Here is a tiny trained network, its code and every weight. The questions are about switching its units off for an input and a class, where a switched-off unit gives its printed mean instead of its output.

import numpy as np


def w(rows, s, z=0):
    codes = np.array(rows[::2]) - 128.0
    scale = np.full(codes.shape[1], s)
    scale[-1] = z or s
    return codes * scale


def f(y):
    return np.maximum(y, 0)


def log_softmax(a):
    a = a - a.max(-1, keepdims=True)
    return a - np.log(np.exp(a).sum(-1, keepdims=True))


def net(x, mask):
    res = np.array(x, float).reshape(1, 8) / 4 @ E
    y = f(res @ A[0][:, :-1].T + A[0][:, -1])
    res = res + np.where(mask, y, B[0][:, -1]) @ B[0][:, :-1]
    return log_softmax(res[-1] @ U[:, :-1].T + U[:, -1])


A, B = {}, {}
E = w([
[162,195,85,139],'x0',
[253,153,171,72],'x1',
[129,220,236,133],'x2',
[131,109,129,85],'x3',
[172,110,150,218],'x4',
[160,56,214,125],'x5',
[80,98,131,223],'x6',
[176,76,100,129],'x7',
],0.007)
A[0] = w([
[174,153,166,84,108],'n1',
[101,161,171,109,77],'n2',
[186,249,105,49,157],'n3',
[119,150,127,159,200],'n4',
[152,125,153,212,132],'n5',
[95,158,149,129,91],'n6',
[115,59,180,102,120],'n7',
[88,120,73,58,204],'n8',
[34,85,122,116,116],'n9',
[183,80,82,139,128],'n10',
[130,219,138,76,128],'n11',
[36,108,42,158,176],'n12',
[136,160,125,162,159],'n13',
[87,127,83,146,162],'n14',
[95,198,144,123,101],'n15',
[74,125,85,125,133],'n16',
[122,130,157,196,128],'n17',
[136,136,128,115,2],'n18',
[114,139,131,197,123],'n19',
[76,133,84,106,183],'n20',
[90,153,144,147,160],'n21',
[174,69,94,135,103],'n22',
[97,110,57,155,78],'n23',
[104,89,93,171,71],'n24',
],0.012,0.0056)
B[0] = w([
[140,195,77,172,185],'n1',
[175,192,125,60,148],'n2',
[254,240,13,98,242],'n3',
[99,59,144,144,183],'n4',
[83,63,158,140,196],'n5',
[181,169,95,60,146],'n6',
[131,142,147,43,188],'n7',
[134,74,137,182,217],'n8',
[148,145,106,146,198],'n9',
[203,146,142,45,195],'n10',
[203,199,44,92,189],'n11',
[147,154,83,230,255],'n12',
[94,98,137,171,168],'n13',
[127,125,86,203,193],'n14',
[190,177,115,63,163],'n15',
[136,99,92,180,183],'n16',
[119,91,137,126,185],'n17',
[127,118,155,145,128],'n18',
[97,92,125,152,182],'n19',
[134,112,106,203,195],'n20',
[103,95,183,119,172],'n21',
[220,164,142,39,185],'n22',
[179,152,69,132,182],'n23',
[168,159,81,128,175],'n24',
],0.0074,0.0089)
U = w([
[236,246,40,71,119],'0',
[124,57,254,10,40],'1',
[16,88,141,245,255],'2',
],0.0064,0.002)

Each question gives the input, the list of numbers given to net, and the class t.
The units are the neurons (one row each of A and B). Each row of codes is followed by its name. A weight is (code - 128) times the scale printed after its matrix; where a second scale follows, it is the last column's (A, B and U).
mask holds one flag per neuron, in row order. A switched-off neuron (its flag False) gives its mean, the last column of its row in B, instead of its output. The means were averaged over made-up inputs and are rounded, as every weight is.
A unit's drop is (log p(t) with every unit on - log p(t) with that unit switched off) / (log p(t) with every unit on - log p(t) with every unit switched off).
The circuit of an input: a set's keep is (log p(t) with only the set's units on - log p(t) with every unit switched off) / (log p(t) with every unit on - log p(t) with every unit switched off). Starting from the 12 units with the biggest drops (on a tie, the unit counted first), units are removed one at a time, each time the one whose removal leaves the highest keep (on an exact tie, the one counted first), for as long as the keep stays at least 0.8.
circuit, biggest first: the units of the circuit, biggest drop first
unit that matters most: the unit with the biggest drop
k most important neurons: the k neurons with the biggest drops, biggest first
drop when u is switched off: that unit's drop, to one decimal
input [-7,4,-7,0,-4,5,8,-7], class 1: circuit, biggest first	(n3; n7)
input [-4,-7,4,1,-7,7,-7,4], class 1: circuit, biggest first	(n3; n12)
input [-5,-8,8,-3,-1,3,-8,3], class 1: circuit, biggest first	(n3; n12)
input [3,-6,0,1,-1,5,-2,-7], class 2: circuit, biggest first	(n3)
input [-5,6,-3,7,5,-4,4,2], class 1: circuit, biggest first	(n3; n12; n11)
input [2,5,-8,2,-5,4,6,-5], class 1: circuit, biggest first	(n3; n11)
input [3,4,4,4,8,-8,7,-5], class 2: circuit, biggest first	(n5; n13; n4)
input [-3,-4,7,8,1,1,1,-5], class 1: 2 most important neurons	(n3; n12)
input [4,0,-7,4,-6,-5,5,-1], class 2: 2 most important neurons	(n3; n8)
input [7,-4,-8,-3,5,1,-4,-7], class 2: 2 most important neurons	(n3; n11)
input [4,-5,4,0,5,-2,4,6], class 2: drop when n8 is switched off	0.0
input [-8,8,7,-7,7,-5,3,0], class 2: drop when n5 is switched off	0.2
input [2,5,-4,8,4,4,6,-5], class 1: drop when n3 is switched off	0.2
input [0,-3,0,-1,5,5,-4,-6], class 1: unit that matters most	n12
